Here is a tiny trained network, its code and every weight. The questions are about switching its units off for an input and a target symbol, where a switched-off unit gives its printed mean instead of its output.

import numpy as np


def w(rows, s, z=0):
    codes = np.array(rows[::2]) - 128.0
    scale = np.full(codes.shape[1], s)
    scale[-1] = z or s
    return codes * scale


def f(y):
    return np.maximum(y, 0)


def softmax(a):
    e = np.exp(a - a.max(-1, keepdims=True))
    return e / e.sum(-1, keepdims=True)


def log_softmax(a):
    a = a - a.max(-1, keepdims=True)
    return a - np.log(np.exp(a).sum(-1, keepdims=True))


def net(x, mask):
    ids = ['αβεθλμξστφω'.index(c) for c in x.split()]
    T = len(ids)
    res = E[ids] + P[:T]
    r = res
    for j in range(2):
        rows = slice(2 * j, 2 * j + 2)
        q, k, v = (r @ M[0][rows].T for M in (Q, K, V))
        z = softmax(np.where(np.tri(T) > 0, q @ k.T / 2**0.5, -1e9)) @ v
        o = O[0][rows]
        res = res + np.where(mask[j], z, o[:, -1]) @ o[:, :-1]
    y = f(res @ A[0][:, :-1].T + A[0][:, -1])
    res = res + np.where(mask[2:18], y, B[0][:, -1]) @ B[0][:, :-1]
    return log_softmax(res[-1] @ U[:, :-1].T + U[:, -1])


Q, K, V, O, A, B = {}, {}, {}, {}, {}, {}
E = w([
[31,172,242,82],'α',
[77,145,92,110],'β',
[97,131,81,163],'ε',
[129,104,5,140],'θ',
[119,141,102,79],'λ',
[205,137,121,114],'μ',
[167,133,39,94],'ξ',
[87,160,145,79],'σ',
[186,80,127,143],'τ',
[190,35,217,157],'φ',
[142,147,203,103],'ω',
],0.016)
P = w([
[132,80,120,28],'0',
[64,13,151,142],'1',
[152,174,156,102],'2',
[63,7,151,141],'3',
[153,170,161,108],'4',
[66,5,157,139],'5',
[150,165,165,112],'6',
],0.014)
Q[0] = w([
[209,174,150,150],'h0',
[140,249,46,57],'h0',
[186,194,122,92],'h1',
[98,64,117,62],'h1',
],0.013)
K[0] = w([
[168,106,171,247],'h0',
[118,148,118,165],'h0',
[138,175,118,162],'h1',
[169,111,113,47],'h1',
],0.016)
V[0] = w([
[236,142,128,250],'h0',
[153,118,105,68],'h0',
[171,94,134,114],'h1',
[174,190,127,70],'h1',
],0.011)
O[0] = w([
[132,41,103,74,2],'h0',
[175,117,131,132,177],'h0',
[101,138,96,109,149],'h1',
[224,117,226,2,154],'h1',
],0.0092,0.014)
A[0] = w([
[110,159,77,101,167],'n0',
[102,186,94,94,97],'n1',
[118,151,71,126,202],'n2',
[211,251,104,86,1],'n3',
[113,181,60,93,137],'n4',
[235,129,66,130,46],'n5',
[142,212,110,110,170],'n6',
[122,55,121,59,208],'n7',
[21,118,177,95,120],'n8',
[33,105,201,136,179],'n9',
[127,115,184,186,136],'n10',
[112,176,116,205,87],'n11',
[72,214,72,81,103],'n12',
[158,123,69,114,124],'n13',
[118,58,108,245,165],'n14',
[94,171,48,34,144],'n15',
],0.012,0.0061)
B[0] = w([
[126,39,188,161,155],'n0',
[215,144,36,126,167],'n1',
[203,174,201,77,160],'n2',
[48,75,47,49,235],'n3',
[109,65,151,183,160],'n4',
[191,210,31,176,167],'n5',
[76,138,171,155,240],'n6',
[143,65,176,176,186],'n7',
[150,121,90,167,211],'n8',
[176,109,40,91,254],'n9',
[95,168,141,105,213],'n10',
[150,2,239,126,192],'n11',
[178,146,85,227,190],'n12',
[154,153,117,155,150],'n13',
[98,196,52,82,189],'n14',
[15,115,120,163,173],'n15',
],0.0074,0.0098)
U = w([
[73,108,222,232,119],'α',
[32,101,154,193,130],'β',
[103,95,46,121,2],'ε',
[78,117,102,130,225],'θ',
[170,249,129,124,196],'λ',
[128,5,159,134,94],'μ',
[255,131,140,129,167],'ξ',
[110,146,197,82,177],'σ',
[27,39,120,122,149],'τ',
[118,85,64,215,43],'φ',
[194,135,102,66,115],'ω',
],0.0096,0.0025)

Each question gives the input, a string of symbols that net reads in full, and the target symbol t.
The units are the heads (2 rows each of Q, K, V and O) and the neurons (one row each of A and B). Each row of codes is followed by its name. A weight is (code - 128) times the scale printed after its matrix; where a second scale follows, it is the last column's (O, A, B and U).
mask holds one flag per unit, heads first, then neurons. A switched-off unit (its flag False) gives its mean, the last column of its rows in O or B, instead of its output. The means were averaged over made-up inputs and are rounded, as every weight is.
A unit's drop is (log p(t) with every unit on - log p(t) with that unit switched off) / (log p(t) with every unit on - log p(t) with every unit switched off).
The circuit of an input: a set's keep is (log p(t) with only the set's units on - log p(t) with every unit switched off) / (log p(t) with every unit on - log p(t) with every unit switched off). Starting from the 12 units with the biggest drops (on a tie, the unit counted first), units are removed one at a time, each time the one whose removal leaves the highest keep (on an exact tie, the one counted first), for as long as the keep stays at least 0.8.
circuit, biggest first: the units of the circuit, biggest drop first
most important unit: the unit with the biggest drop
top k neurons: the k neurons with the biggest drops, biggest first
heads that matter: for each layer, one digit per head in row order, 1 if its drop is at least 0.15 and else 0, layers parted by /
input α ε μ φ ε, target α: circuit, biggest first	[n11, h1]
input ξ ω ξ φ τ μ, target ξ: circuit, biggest first	[n3, n6]
input ξ α σ ξ, target ξ: circuit, biggest first	[n3, h1]
input α φ ξ σ α β, target α: most important unit	h0
input μ μ α α ω τ ε, target α: top 3 neurons	[n9, n3, n11]
input μ β α α ξ σ, target μ: circuit, biggest first	[h0, n7, h1]
input ξ α θ ω, target ξ: top 3 neurons	[n3, n6, n15]
input μ θ ξ ξ λ β, target μ: heads that matter	11
input θ σ φ ξ ω, target μ: heads that matter	10
input β τ θ, target φ: circuit, biggest first	[n4, h1]
input φ α ξ β, target φ: heads that matter	01
input ξ λ μ θ, target ξ: heads that matter	11
input α ω β σ, target α: heads that matter	10
input ξ θ α τ, target ξ: circuit, biggest first	[h1, n3]
input ε ω θ φ, target ε: circuit, biggest first	[n14, h1]
input α ω ξ ξ, target α: heads that matter	10
input α α λ θ θ μ, target α: heads that matter	10
input α φ τ φ τ λ, target α: top 2 neurons	[n11, n3]
input ε α μ, target ω: heads that matter	11
input φ τ μ, target ω: heads that matter	01
input λ ω θ ω, target λ: heads that matter	11
input λ φ τ λ λ, target τ: top neuron	[n15]
